Below is a small trained network, with its code and all its weights. Each question gives an input and a class and asks what happens when units are switched off, that is, made to give their printed mean instead of their output.

import numpy as np


def w(rows, s, z=0):
    codes = np.array(rows[::2]) - 128.0
    scale = np.full(codes.shape[1], s)
    scale[-1] = z or s
    return codes * scale


def norm(h):
    return h / np.sqrt((h * h).mean(-1, keepdims=True) + 1e-5)


def f(y):
    return y / 2 * (1 + np.tanh(0.7978845608 * (y + 0.044715 * y**3)))


def log_softmax(a):
    a = a - a.max(-1, keepdims=True)
    return a - np.log(np.exp(a).sum(-1, keepdims=True))


def net(x, mask):
    res = np.array(x, float).reshape(1, 8) / 4 @ E
    u = 0
    for l in range(2):
        y = f(norm(res) @ A[l][:, :-1].T + A[l][:, -1])
        res = res + np.where(mask[u : u + 6], y, B[l][:, -1]) @ B[l][:, :-1]
        u += 6
    return log_softmax(norm(res)[-1] @ U[:, :-1].T + U[:, -1])


A, B = {}, {}
E = w([
[107,154,72,146,125,69],'x0',
[104,130,89,105,115,240],'x1',
[184,124,166,101,253,137],'x2',
[157,102,144,110,174,168],'x3',
[155,168,76,153,170,190],'x4',
[113,82,96,36,106,47],'x5',
[83,109,64,150,129,120],'x6',
[194,121,145,55,103,202],'x7',
],0.0037)
A[0] = w([
[103,159,147,65,80,196,147],'L0N0',
[129,116,127,130,153,35,142],'L0N1',
[85,137,183,71,62,144,253],'L0N2',
[115,99,128,39,134,2,180],'L0N3',
[211,188,192,165,90,112,127],'L0N4',
[204,104,23,143,170,191,221],'L0N5',
],0.0067,0.0013)
B[0] = w([
[190,74,89,101,99,57,192],'L0N0',
[167,101,102,177,69,189,184],'L0N1',
[154,145,66,164,187,123,206],'L0N2',
[199,29,36,159,123,155,253],'L0N3',
[157,131,129,152,180,136,182],'L0N4',
[97,144,168,1,119,101,216],'L0N5',
],0.0076,0.0038)
A[1] = w([
[124,172,81,254,87,104,253],'L1N0',
[213,56,103,116,58,147,165],'L1N1',
[159,193,159,192,165,136,139],'L1N2',
[26,136,95,191,77,78,34],'L1N3',
[148,155,185,173,194,167,213],'L1N4',
[71,186,79,146,84,106,24],'L1N5',
],0.0064,0.0016)
B[1] = w([
[121,149,156,46,156,255,222],'L1N0',
[194,92,55,167,158,84,254],'L1N1',
[176,122,165,114,137,69,155],'L1N2',
[79,233,53,173,75,150,160],'L1N3',
[104,60,200,134,45,36,173],'L1N4',
[26,137,176,127,109,159,137],'L1N5',
],0.0068,0.0051)
U = w([
[207,68,41,138,118,122,244],'0',
[102,164,176,2,129,139,140],'1',
[153,106,230,199,134,39,2],'2',
[29,207,86,164,84,196,7],'3',
],0.0097,0.0024)

Each question gives the input, the list of numbers given to net, and the class t.
The units are the neurons (one row each of A and B). Each row of codes is followed by its name. A weight is (code - 128) times the scale printed after its matrix; where a second scale follows, it is the last column's (A, B and U).
mask holds one flag per neuron, layer by layer. A switched-off neuron (its flag False) gives its mean, the last column of its row in B, instead of its output. The means were averaged over made-up inputs and are rounded, as every weight is.
A unit's drop is (log p(t) with every unit on - log p(t) with that unit switched off) / (log p(t) with every unit on - log p(t) with every unit switched off).
The circuit of an input: a set's keep is (log p(t) with only the set's units on - log p(t) with every unit switched off) / (log p(t) with every unit on - log p(t) with every unit switched off). Starting from all 12 units, units are removed one at a time, each time the one whose removal leaves the highest keep (on an exact tie, the one counted first), for as long as the keep stays at least 0.8.
units of the circuit, in order: the units of the circuit, biggest drop first
k most important neurons: the k neurons with the biggest drops, biggest first
drop when u is switched off: that unit's drop, to one decimal
input [-8,-1,-2,0,7,-7,3,7], class 1: units of the circuit, in order : (L0N5, L0N3)
input [1,8,5,-6,5,-3,6,8], class 1: units of the circuit, in order : (L0N5)
input [-1,7,-7,6,-7,-1,-3,-5], class 3: units of the circuit, in order : (L0N3, L1N3)
input [5,3,-7,-4,0,1,0,2], class 3: units of the circuit, in order : (L0N3, L1N5)
input [3,5,5,-8,2,-5,4,-4], class 3: 2 most important neurons : (L1N3, L0N4)
input [-8,-4,-7,-3,4,4,-1,-7], class 3: 2 most important neurons : (L0N0, L1N3)
input [-1,7,-4,-8,-8,-2,8,1], class 3: units of the circuit, in order : (L0N3, L1N3)
input [6,-3,2,-4,4,-3,-6,-8], class 1: units of the circuit, in order : (L1N0, L1N1)
input [4,2,0,-3,2,-5,-5,1], class 1: 2 most important neurons : (L0N3, L1N1)
input [-5,-2,-7,-1,3,-3,-3,-3], class 3: 4 most important neurons : (L1N3, L1N0, L0N3, L0N5)
input [0,2,7,4,-2,-1,0,-2], class 2: 3 most important neurons : (L1N0, L1N4, L0N0)
input [-5,7,2,6,7,6,3,6], class 1: 2 most important neurons : (L0N5, L0N3)
input [-2,2,-3,-8,1,-7,-6,-5], class 1: 2 most important neurons : (L1N0, L1N2)
input [1,8,1,-1,8,2,-1,-3], class 1: most important neuron : (L0N5)
input [0,2,0,0,2,-2,-6,-6], class 2: drop when L1N4 is switched off : 0.2
input [0,4,5,1,8,-4,2,1], class 1: drop when L0N5 is switched off : 0.3
input [-3,1,2,-5,1,1,-7,-4], class 2: drop when L1N4 is switched off : 0.2
